data =
[[ -8  14 -17  38 -18  -3  13   3   4  -8 -35  65  35  10]
 [ 47 -33  -4   5  16  14  -8  -9  -8  -6 -21  19  -7 -21]
 [-16 -18   2  41 -17 -10 -33  -6  -8   6 -34  23  25   6]
 [ 10 -40  35  28  39  13 -41   4  13 -17  12   7  51  20]
 [ -5   0   9  43   9  12  18  14 -12 -16 -55  17  59  20]
 [ -9  27  -1 -33   4   9   4  18   4   8  13 -24 -39  15]
 [-30  28   0  -6 -29 -24  -4   3   5   7 -47  16  15  28]
 [ 37 -23  47  -9  74  32  21  14  -7 -38   2 -41  29  17]
 [  1   7   8 -62  -6   2  29  -9 -16  20 -10 -29 -40 -14]]
Indices start at 0.
(0, 0) => -8
(2, 4) => -17
(4, 1) => 0
(0, 1) => 14
(4, 5) => 12
(8, 13) => -14
(4, 11) => 17
(4, 4) => 9
(2, 5) => -10
(3, 4) => 39
(4, 0) => -5
(8, 8) => -16
(0, 6) => 13
(5, 5) => 9
(7, 3) => -9
(7, 12) => 29
(8, 11) => -29
(4, 13) => 20
(5, 8) => 4
(4, 7) => 14
(3, 10) => 12
(1, 2) => -4
(7, 9) => -38
(5, 4) => 4
(3, 7) => 4
(6, 1) => 28
(5, 3) => -33
(5, 10) => 13
(2, 9) => 6
(8, 10) => -10
(5, 1) => 27
(1, 6) => -8
(8, 12) => -40
(1, 9) => -6
(6, 2) => 0

arr =
[[-0.268 -1.059 -0.748 -1.221 -0.439  1.216]
 [-1.304 -0.670 -0.878 -0.664 -0.884 -2.214]]
Indices start at 0.
row 0 col 0 => -0.268
row 1 col 2 => -0.878
row 1 col 1 => -0.670
row 0 col 4 => -0.439
row 0 col 2 => -0.748
row 1 col 5 => -2.214
row 1 col 3 => -0.664

a =
56	-8	-26	-42	75	0	-4	10	-42	16	-2	-15	-19	-34
-35	25	17	40	-45	-43	-9	41	6	-3	-28	21	9	10
-35	-21	15	9	-50	57	18	-66	52	-19	39	-5	15	36
-33	15	16	32	-44	-23	-4	19	15	-6	-14	15	10	14
38	7	-17	-20	52	-27	-10	35	-40	15	-19	-3	-14	-30
33	-15	-16	-32	44	22	3	-18	-15	6	14	-15	-10	-14
11	8	-5	-2	16	-20	-6	23	-17	6	-14	2	-5	-12
a[0][0] -> 56
a[3][3] -> 32
a[-1] -> [11, 8, -5, -2, 16, -20, -6, 23, -17, 6, -14, 2, -5, -12]
a[-7][12] -> -19
a[4][9] -> 15
a[-5][-12] -> 15
a[-2] -> [33, -15, -16, -32, 44, 22, 3, -18, -15, 6, 14, -15, -10, -14]
a[-2][4] -> 44
a[:, 12] -> [-19, 9, 15, 10, -14, -10, -5]
a[2][10] -> 39
a[3][13] -> 14
a[-3][-11] -> -20
a[-7][4] -> 75
a[-6][5] -> -43
a[1][11] -> 21
a[-5][9] -> -19
a[1][-6] -> 6
a[:, -10] -> [75, -45, -50, -44, 52, 44, 16]
a[-4][-4] -> -14
a[6][-7] -> 23
a[:, 0] -> [56, -35, -35, -33, 38, 33, 11]
a[2][-10] -> -50
a[2][-3] -> -5
a[-4][4] -> -44
a[-2][10] -> 14
a[-3][-14] -> 38
a[0][-8] -> -4
a[5][1] -> -15
a[-7][-9] -> 0
a[-4][-9] -> -23
a[0][1] -> -8
a[1][10] -> -28
a[4] -> [38, 7, -17, -20, 52, -27, -10, 35, -40, 15, -19, -3, -14, -30]
a[-5][-14] -> -35
a[1][-12] -> 17
a[-5] -> [-35, -21, 15, 9, -50, 57, 18, -66, 52, -19, 39, -5, 15, 36]

m =
-11	6	-9	17
-20	-2	-7	-23
-14	-4	-7	-55
0	-1	1	0
-2	-1	1	-1
-7	-3	-3	-38
2	-2	14	73
-5	5	-4	25
-1	-1	0	-4
-2	9	-12	6
-8	1	-6	-18
-19	-4	-5	-34
-5	0	-2	-6
-7	4	-5	18
-16	-4	-4	-32
-1	4	4	65
Indices start at 0.
row 0 col 0 -> -11
row 9 col 1 -> 9
row 1 col 1 -> -2
row 7 col 1 -> 5
row 0 col 2 -> -9
row 6 col 1 -> -2
row 15 col 3 -> 65
row 13 col 2 -> -5
row 13 col 0 -> -7
row 4 col 3 -> -1
row 7 col 2 -> -4
row 12 col 2 -> -2
row 2 col 2 -> -7
row 13 col 3 -> 18
row 11 col 3 -> -34
row 12 col 1 -> 0
row 5 col 2 -> -3
row 8 col 1 -> -1
row 3 col 2 -> 1
row 15 col 1 -> 4
row 5 col 3 -> -38
row 10 col 1 -> 1
row 4 col 1 -> -1
row 5 col 0 -> -7
row 7 col 3 -> 25
row 14 col 0 -> -16
